(in the rows, 128 means zero)
Each row has a class, written as a number after it; each block has new classes, again numbered from 0 up.
[133 113 143 125 104 173 140 130 107 120 139  96 106 110 114 127 127 118
  90 111 120 137 124 110 132 137 113 128 155 108 154 129] : 8
[149  89  87 158 112 129 106 107 137 126 140 154 140 136 142 149 134 126
  75 126 138 121 124 149 142 115 120 138  91 110 128 128] : 6
[163 108 118 158 138 159 123 140  97 125 147 146 143 108 127 189 167 133
  89 120 156 137 118 219 147 142 138 119  89 131 129 137] : 11
[ 92 145 140 158 129 144 150 145 110 131 108 145 136  73 109 103 107 125
 145 156 150 156 107 121 161 164 111 145 113 123 158 137] : 5
[106 160 122 101 124 127 142 136 112 118  73 149 130 122 116 120 114 113
 150 109 122 121 125 111 137 181 154 156  77 133 147 124] : 11
[142 172 140 107 131 131 120 124 142 132  78 100 127 140 188 108 104 115
 116 122 158 129 129  97 118 124 164 164  92 151 142 152] : 8
[121 160 140 104 150 113 129 124 131 124 111 106  88 118  98 134 157 160
 109  99 126 157 143 125  99 132 103 123 106 142 150 131] : 2
[179  91 115 151 101 162 121 117 121 107 129 147 131 127 110 153 127 124
  49 139 122 105 133 147 129 147  98 126 114 125 125 125] : 11
[133 150 117 132 143 146 113 146 124 160  99 165 137 148 151 148 128 129
 129 116 139 128 156  84 161 140 113 131  81 145 111 140] : 1
[120 120 108  71 132 106 136 107 113 135 144 132 115 133 143 103 155 126
 131 149 132 131 129 117 108 106 135 110 113  94 140 137] : 10
[153 137 132 184 179 117  93 117 152 129 160 122 143 122 126 166 139 168
  87 108 143 109 114 163 132 155 103 143  94 157 107 131] : 7
[144 151 134 130 135  98 113 124 153 126 116 146 123 152 116  89 112 128
 171  97  78  66 109  76 104 150 151 157 115 155 113 124] : 10
[132 113 127 153 140 147 133 135 104 137 122 153 149 139 118 151 129 148
 100 129 124  94 131 134 157 145 109 125 122 172  99 130] : 5
[166  94 109 154 136 120 112 117 109 146 186 136 137 156 141 157 111 111
 114 120 122  98 128 138 142 130 112 116 111  98 105 124] : 1
[109 133 126 104 124 125 159 118 119  87 108 150 130  96  77  82 140 131
 136 143 119 118 108 115 134 145 119 122 123 113 144 130] : 9
[121 116 112 126 101 157 142 129 101 131 104 137 119 135 118 126 125 106
 121 125 111 149 146  99 142 140 115 129 130 113 139 128] : 3
[152 157 140 142 154 137 132 120 145 115  86 141 113 117 101 109 157 153
 142  82 115 112 129 117 101 134 109 137 102 141 126 134] : 10
[125 137 133 132 137 124 121 135 122 156 116 130 117 135 145 179 147 137
 137 115 124 143 140 159 104 120 111 143  89 145 136 138] : 10
[147 154 110 105 102 122 118 117 125 131 126 123 116 147 143 173 176 108
 118 113 145 134 145 144 100 133 129 156  79 100 135 133] : 3
[167 110 127 145 115 143 115 150 107 131 139  98 120 123 162 219 147 107
  94 125 160 175 122 252 116 111 129 113  87 108 142 131] : 11
[105  83  95 109 103 112 123 110 107 146 164 158 128 148 147 150 128 105
 109 120 137 130 143 117 151 141 114 129  98  82 128 119] : 6
[ 97 152 119 106 146 119 133 120 119 127 137 133 129  93 117 103 145 134
 143 137 163 139 108 122 139 135 147 155 103 121 168 139] : 0
[130 127 121 109 135  94 124 121 125 143 155  81 103 160 158 173 129 135
 129 110 149 129 153 115 103 118 128 145 124 127 128 151] : 3
[153  64  92 147 133 167 138 112  94  93 179 144 125 111  46 102 178 151
  78 116  95 100  89 137 152 111 102  69 167 107 120 126] : 0
[173  91 118 171 126 135 121  96 124 149 209 147 118 131 128 162 131 121
 125 153 137 144 151 143 120 111 100 124 141 118 100 135] : 7
[128 121 127 133 156 153 107 122 112 116 155 103 108 123 134 156 167 154
  87 113 151 145 114 146 133 124 134 141 172 143 107 138] : 3
[110 115 116 122 137 133 121 146 117 142 153 105 102 138 118 153 141 137
 114  91 129 144 122 104 145 145 131 118 120 128 124 133] : 6
[106 157 115 101 146 135  96 128 134 147  98 106 131 135 200 151 134 123
 126 128 143 165 152 142 128 123 149 161 135 127 130 140] : 2
[170 151 120 142 139 136 128 113 139 135 147 121 122 135 108 135 153 130
 129 124 147 103 136 105 105 139 120 148 100 142 115 150] : 0
[155 120 113 125 117 172 170 138  92 109  83 173 132 121  72  97 150 116
 124 104 121 110 107 121 175 145 125  68  91 107 112 119] : 4
[102 123 135 138 158 113 130 150 103 146 148 127 128 115 111 161 126 162
 112 105 139 123 112 148 167 143 139 140 105 169 150 137] : 4
[149 104 115 131 123 106 125  97 129 125 176 116 120 136 132 184 156 117
 113 123 151 151 163 181 105 121  96 142 129  91 116 134] : 9
[151 130 129 120 130 119 119 131 133 117 100 174 136 137 130 125 167 152
 114 129 122  88 107 150 112 124 148 136  96 162 129 144] : 10
[137 125 119 143 151 106  91 102 125 141 129 155 109 135 148 148 115 120
 110 124 154 141  84 135 130 146 131 156  84 124 104 129] : 10
[162 136 127 152 152 175 108 113 126 124 125 117 115 113 110 149 142 141
  52 106 116 137 142 141 123 161  82 139 134 130 120 127] : 8
[107 163 144 121 152  89  99 125 148 152 146 105 112 141 166 170 117 138
 157  94 138 142 150 118 110 148 129 186 112 150 132 134] : 7
[160 165 147 141 158 117 101 105 156 124 129 127 112 120 142 114 116 144
 111 119 154 131 126 107 115 141 133 172 105 161 126 134] : 7
[ 90 123 123 104 149 135 127 122 105 129 116 118 121  98 143 187 122 150
  83 137 162 149 141 162 134 143  96 150 105 126 154 130] : 11
[154 142 136 139 130 169 135 136 104 139 137 139 115 118 116 165 175 129
 128 113 146 136 139 141 133 129  97 118 117 133  98 134] : 5
[135 140 132 145 139 113 116 117 139 162 167 115 129 128 174 126  77 114
 160 166 138 138 145  96 123 133 139 167 128 141 132 148] : 7
[139 124 121 190 152 143 118 123 123 122 154 137 122  82 101 151 125 144
 121 137 135 141 106 163 136 137 104 142 133 123 135 134] : 3
[147 126 113 139 143 119 102 114 144 149 127 153 128 153 134 153 129 140
 117 111 103  92 147 102 116 142 102 150 105 144 104 130] : 10
[143 125 117 147 134 139 102 125 116 139 150 107 123 119 150 208 161 122
  83 109 148 148 123 200 128 140 101 159 105 101 127 138] : 4
[115 133 109 110 147 134 131 137  95 135  86 180 148 129 140 153 139 130
 133 134 115 135 131 170 151 160 130 122  85 134 131 136] : 7
[100 118 110 114 111 166 145 120  94 124 155 143 137 112 109 122 175 110
 138 118 115 135 147 125 148 143 107 114 148  73 126 107] : 3
[139 111 120 146 151 105 113 132 109 125 155 147 134 145 100 153 135 137
 137  72  84 105 121 154 150 141 144 137 120 161 115 122] : 9
[117 130 123 136 135 140 126 134 135 125 105 137 152 130 126 174 150 134
 125  77 128 123 171 152 153 155 102 150 119 124 123 119] : 9
[138 137 103 141 150 171 138 120 127 112  74 133 127  80 106 113 116 150
  82 150 147 148 116 141 161 110 117 127 120 129 151 132] : 4
[124 124 146 123 124 159 155 146  88 132 140 140 119  92 115 129 137 116
 125 138 169 163 117 160 159 130 122 104 104  90 165 117] : 1
[ 90 120 128  59 137 113 112 111 108 133 155  75 108 164 175 146 124 128
 104 111 142 127 141 111 121 111 148 168 170 116 133 118] : 1
[109 100 103 145 112 153 141 126 118 148 126 175 165 122 129 107 118 103
 147 138 113 116 142 117 168 150 115 113 116  82 130 105] : 10
[129 108 116 131 126 152 107 135 123 115 106 122 128 116 155 175 131 132
  59 128 154 128 100 183 142 148 120 145 107 110 139 129] : 6
[ 99 132 139 140 156 121  92 139 138 147 123 121 129 131 187 210 111 136
 113 101 181 147 133 201 141 163 152 197 123 150 124 121] : 6
[134 129 123  93 139 144 118 126 116 142 129  95 116 129 169 146 142 119
 114 113 144 138 130 147 124 115 132 127 118  91 141 122] : 10
[129 126 116 118 129 125 132 119  90 134 139 136 108 110 138 146 143  99
 135 138 143 177 103 178 131 119 118 117 100  84 127 137] : 4
[116 142 143 146 142 108 114 125 154 129 123 115 110 115 115 152 111 139
 120 114 153 143 133 134 112 155  85 164 120 134 145 130] : 0
[143  99 106 117 132 172 124 135  71 119 153 120 106 106 129 151 170 116
 109  95 129 176 106 166 154 102 133  87 122  92 131 132] : 11
[144  95  82 179 134 150 112  97 116 104  94 201 175 105 129 124 111 111
  89 117 119 114 116 171 173 157  90 122  74  82 114 109] : 11
[121 115 124 170 155 141 130 128 115 151 153 169 162 121 107 120 108 130
 133 122 128  99 138 119 172 179 105 133 115 140 118 121] : 0
[186 124 127 161 153 148 112 122 106 154 192  89 126 150 156 159 168 123
 110 105 119 135 161 162 109 120 104 125 141 131  86 147] : 5
[146 122 142 162 138 118 107 122 128 148 190 109 135 143 136 142 106 104
 136 117  90 123 150 135 123 150 105 154 143 138 104 119] : 9
[162 124 128 129 115 139 119 129 114 116 161 102 125 128 132 141 160 102
 113 137 116 134 100 162 116 113 120 109 115 107 113 136] : 9
[138  93  91 110 101 157 140 124 108 129 105 192 146 123 127 106 151 106
  93 170 158 141 106 140 172 121 134  70  83  77 127 115] : 10
[ 86 112 124 129 146 144 114 144  97 146 102 142 124 122 144 194 112 140
  96 115 136 172 130 177 163 147 129 143 136 154 139 129] : 8
[154 106 141 174 122 117  87 136 155 152 125 117 111 157 164 181  80 116
 107 114 129 140 132 150 116 148 126 177 143 148 121 129] : 10
[139 132 119 154 125 143 123 113 136 148 166 105 121 125 105 142 134 132
  86  99 138 131 167  74 137 147  78 156  98 100 153 121] : 1
[157 146 131 154 141 126 112 115 114 150 195 123 124 131 133 138 177 102
 162  95 114 156 145 128 117 125 110 136  99 118  96 142] : 9
[126 129 115 152 124 121 133 117 120 154 129 117 137 140 143 164 108 108
 126 113 143 139 171 129 133 171  99 170 108 105 129 131] : 5
[117 180 149 145 158 125 120 125 157 143  76 154 129 104 134 137 138 151
 129 124 162 139 137 130 114 156  97 165  59 150 138 131] : 10
[147 138 121 106 135 109 122 116 126  88 118 131 109 120 109  85 123 125
 130 126 101 118  97 132 102 132 155 131 129 133 131 129] : 11
[106 140 143 119 152 126 120 146 108 135 149 105  98 116 113 193 145 162
 109 115 158 127 105 132 132 149 121 143 119 155 133 139] : 3
[144 101 108 117 114 149 127 114 111 123 122 144 141 135 143 112 114 108
  89 167 127 116 116 138 147 132 131  98 129 100 118 119] : 2
[139 126 141 143 138 145 146 145 116 145 123 131 110 127  96 154 154 144
 144  91 115 135 139 144 120 126 108 104 104 141 132 125] : 10

Next block: new classes, numbered from 0 again.
[166 103 174 105 137 148 160 143 163 217 124  64 126 174 179 172 136 118
 143 118 120 127  81 135 127 190 128  82 120 157 112 113] : 1
[132 166 139 103 145 163 164 126 119 154 137 180 116 150 118 152 150  83
 142  87 147 124  94 123 139 128 152 123 121 110 126 110] : 7
[138 110 126 130 140  94 126 157 103 114  58  92 109 111 203 150 118 107
 109 166 111 136 113 212  99 127 112 119 148 165 119 136] : 1
[148 135 133 123 154 115 122 121 137  96 110 102 109 123 166 153  93 128
 115 171 146 120 119 171 114 140  99 151 126 152 116 143] : 1
[150 124 143  93 108 131 105 130 110  92 109 157 120 122 140 112 119 121
 109 140 126 129 159 145 143 120 109 139 145 130 135 120] : 3
[132  90 102 168 130 114  73 142 110 185 108  30 136 155  92  91 161 137
 203  88 124  90 110 126 141 130 157  94 155 132 137 155] : 5
[134 110 125 135 132 100 103 118 124  93  85  93 102  83 184 131 109 143
 122 151 118 137 126 139 108 136  96 123 144 145 119 133] : 9
[ 96 170 146 147 134 145  80 100  88  46  77 183  83  95 129 151  98 133
 143  53 123 164 117 143 142 147 101  72 167 185 122 135] : 9
[127  95 135 137 156  89 124 124  94  99 118 132 119 114 209 171 103 125
  95 179 133 138 142 189 118 121  97 100 115 163 110 120] : 0
[137 127 144 134 121 125 103 131 169 119 163 110 120 148 103 138 138 138
 174  95 123 128 149 105 132 163 142 109 157 136 146 156] : 2
[152 116 112 126 113 114 102  97 137  52 148 151 129 110 125  98  85 164
 111 175 143 119 147 159 111 119 126 173 134 105 150 167] : 7
[114 142 164  97 209 139 142  57 154 155 110 191 152 153 144 191 157 127
 135  64 178 152 156 161 133 148  92  64 145 139  67 117] : 9
[148 107 156 110 149 149 130  83 119 142 140 124 137 152 139 167 138 131
 114 173 146 115 151 121 153 168  90  79 100 163  90 106] : 9
[147 104 143 143 140 111  98  97 113 107 104  89 121 128 132 141 151 151
 116 125 126 116 181 147 159 146  98  83 114 138 133 126] : 7
[113 119 129 158 158 118 144 141 132 192  90 123 135 150 142 141 165 127
 152  92 105 169  99 157 133 123 130  97 122 116 131 114] : 3
[ 81 133 112 174 155 134 121 119  91 140  79 155 146 131  60 139 163 114
 141  85 100 176 153 146 166 110 109 101 139 138 135 110] : 3
[153 114 165 137 108 113 118 124 125 114 174 167 121 158 141 130 139 111
 131 154 111 135 108 151 133 139 142  95 113 125 174 145] : 1
[167  48 125  99 150 107 131 120 114 224  33  50 169 122 148 102 161 162
  86  86 120 111 194 221 141 141 108  84 122 130 110 135] : 6
[150  72 134  50 136  91  96  89  97  96 106 140 103  78 120 166  76  95
 112 215 167 138 162 167 130 132  99 147 152 171  65 128] : 6
[148 130 128  91 109 145 109 103  94 105 103 173 126  73 126 110  74 116
  95  95 132 130 165 152 133 110  97 140 150 132 135 144] : 6
[134 131 121  91 141 124 131 115 122 149  76 178 118  98 107 104 127 150
 115  55 144 130 159 175 129 113 131 148 162  97 140 141] : 5
[146 102 131  96  97 123 140 149 121 157 131 154 120 124 150 104 147 127
 140 108 110 107 113 121 113 145 175 110 164 108 156 142] : 9
[155 150 143 110 130 142 153 156 137 176 151 136 108 148 135 125 166 100
 163  97 113  95 145 140 144 151 116  85 103 109 139 139] : 5
[156  88 147  70 123  91 129  76 106  75 106 146 159 135 136 193 135 100
  91 127 141 154 182 106 120 156 133  97 203 166  86 129] : 2
[171 120 125 121 127 138 146 117 102 146 126 102 146 149 129 138 126 123
  93 112 136  83 132 128 157 150 129 110  93 143 130 128] : 7
[145 132 112 176 122 116  98  87 124 116  85 150 122  89 148  71 124 142
 128 140  87 144 116 174 116 101  96 158 117 109 184 157] : 1
[134 107 127 131 144 100 120 119 115  62 130 105 134 112 167 165  89 132
 101 147 137 134 157 146 125 137  97 118 138 169  99 132] : 0
[155 142 119 105 121 159 125 126 109 132  84 154 115 103  96  80  93 103
 119 110 140 123  84 172 117 106 131 190 145 110 152 153] : 1
[156  81 153 129 142 125 108 104 112 164 122  88 134 143 122 171 164 135
 126 134 131 122 199 120 163 153 110  74 139 154 119 115] : 2
[111 153 127 118 138 185 109  82 141 115 110 111 159 163  98 100 139 143
 146 100 136 144 118 116 128 136 124 142 145 124 116 120] : 6
[201  79  97 163  96  73 131 109  87 130 133 162 115  53 185 181  20 151
  83 173 117 134 107 181 133 137 116  84  88 206  59 161] : 8
[136 133 146 108 122 153 105  99 115 130 107 124 127  93 138 125 128 119
 106  85 121  96 202 100 146 127  78 115 149 114 166 116] : 7
[144 131 146 119 130 143 119 112 101 129 119 186 119  84 134 150  94 102
 105 104 114 143 147 155 126 126  98 117 136 141 145 131] : 8
[143 138 146  93 107 118 112 103 108  87 103 160 114 116 155 144 138 115
 108  91 130 109 168 130 152 141 119  81 143 152 110 117] : 7
[152 125 129 146 127 158 159 141 109 150 146  82 134 140 162 126 138 129
 119 126  95  95 142 101 140 156 103 104  97 121 159 127] : 0
[111  62 147 149 126 110 102  87 111 139  94 115 138 146 167 183 153 170
 159 147  90 171 143 139 131 192 123   4 174 202  81 120] : 9
[139 133 133 123 116 110 107 145  99  69 140 140 132 143 188 155  92  97
 107 183 123 117 124 142 129 127 110 125 127 178 125 123] : 3
[ 81 140  91 161 147  95 122 113 131  75  83 107 170 152 151  94 149 139
 131  93 109 125 110 163  92 126 134 115 140 132 126 155] : 0
[140 115 138 106 168 143 120 161 131 137  72  79 133 106 167 142 139 126
 146  24 147 134 196 181 130 116 102  99 205 138  87 124] : 0
[117 106 143 124 117 105 129 136  98  93 127 131 135 105 184 165 118 109
  75 157 115 125 170 129 122 131  94  81 136 158 130 111] : 9
[155 105 132 120 140 125 120 116 109 105  99 109 138 136 123 136 141 126
 122 127 130 133 137 156 148 156 119 105 135 169 100 129] : 9
[146 130 135  96 144 110 120 120 124 106 101 140  90 109 188 159 109 137
 105 168 161 115 151 162 109 126 116 139 141 138 103 131] : 2
[142 118 127 117 126 142 132 122 109 164 116 193 138 122 118 104 147 130
 127 117 117 132 144 163 134 109 141 130 142 105 159 133] : 4
[100 167 113 160 172 153 135 129 125 137 116 139 137 137 112 152 120 136
 134  88 137 141 109 126 138 120 133 155 135 138 147 118] : 4
[141 107 148  85 105 145 134 143 113 161 151 159 111 142 121 116 137  98
 151 139 134 102  94 129 122 150 156  90 135 119 131 140] : 9
[151 123 132 114 128 111 111 121 120  74  93 100 108  96 174 151  92 126
 112 127 135 123 148 155 116 139  95 115 150 149 108 142] : 7
[166 177 127  95 161 154 163 130 176 108 111 108 126 149 143 128 143 136
 147  95 132 127 146 121 127 156  99 161 138  95 109 143] : 3
[123 105 152 140 113 113  70 111 142 143 107 124 136 114 192 101 109 139
 107 147 105 114 141 171 120 118  97 134 132 158 183 121] : 1
[145 130 158 114 124 140 115 102  97 116 126 194 119 123 158 157  88 120
 104 136 118 143 142 144 148 141  84  99 120 156 140 123] : 3
[118 141 102 121 153 114 133 117 139  89 100 129 126 106 163 114  81 147
 102 135 147 116 109 170 105 123 111 182 116 141 113 138] : 0
[134 115 146  94 149  94 112 124 177  27 124  72 114 147 160 177 103 172
 132 189 155 154 141 142 100 175 119 138 171 158  77 140] : 4
[117 100 160 105 125 128 108  98  95 148 106 204 100  91 181 122 103 121
 106 129 127 156 104 159 118 104 118 128 134 123 157 101] : 0
[ 99 156 118 162 142 152 111  97 128  74 103 110 133 144 118 109 143 155
 130 125 123 146  98 106 126 137 123 146 130 132 141 117] : 9
[104 151 130 114 104 115 119 128 100 103  95 197 133 111 139 128 124  84
 108  97  93 135 150 137 139 121 100  96 138 154 138 121] : 3
[125 126 137 101  87 113  96 102  88 106 117 178 127  89 140 130 100  92
  97 100 116  78 183 129 142 133  94  64 137 160 137 142] : 7
[151 110 129 115 139 109  91 130 157 121 105  75 102  95 188 136 100 179
 133 141 130  99 163 155 103 151 112 135 157 138 120 146] : 8
[168 117 158  82 115 132 117  99  96 108 137 206 102  98 116 152 119 110
 107 114 136 120 193 146 170 140 111 102 137 141 137 124] : 7
[158 125 125 113 122 143 129 134 138 160 156 110 140 151 161 118 131 114
 137 137 139  77 116 121 128 130 148 145 121 121 144 126] : 7
[147 133 139 129 144 146 123 106 132 129 137 135 156 168 114 133 137 148
 125 117 130 112 146 144 154 160 120 103 113 153 131 136] : 4
[152 116 137  88 130 136 135 137 133 200 122 150 113 130 151 133 131 112
 141 113 146  99 125 144 116 133 152 130 147 122 132 136] : 2
[140  86 142 134 141 105  76  94 147  76  73  70 128 114 132 108 156 141
 144 172 122 184 151 162 107 111 103 163 188 111 133 127] : 1
[118  99 130 143 138 111 109 111 120 144 100 105 128 128 144 153 153 146
 119 171 106 129 151 156 136 150 117  92 112 164 109 104] : 8
[149 131 119 116 134 108 112 131 123  79  95  91 103  73 159 144 100 117
 104 158 133 121 155 144 110 119  91 150 137 136  97 129] : 8
[186 119 138  93 140 116 121  61 104  76 125 206 137 103 155 153 125 136
  62 185 164 124 212 188 150 106  85 115 104 141  60 116] : 8
[121 114 135 111 144 137 120 140 154 143  98  37 122 151 130 158 140 150
 151 147 115 124 156  95 146 181 102 129 151 156 108 103] : 3
[133 122 135 109  98 139 122 127  65 132 105 165 137 110 129 124 129  79
  96 107 106 126 156 153 154 116 111  75 119 157 125 117] : 6
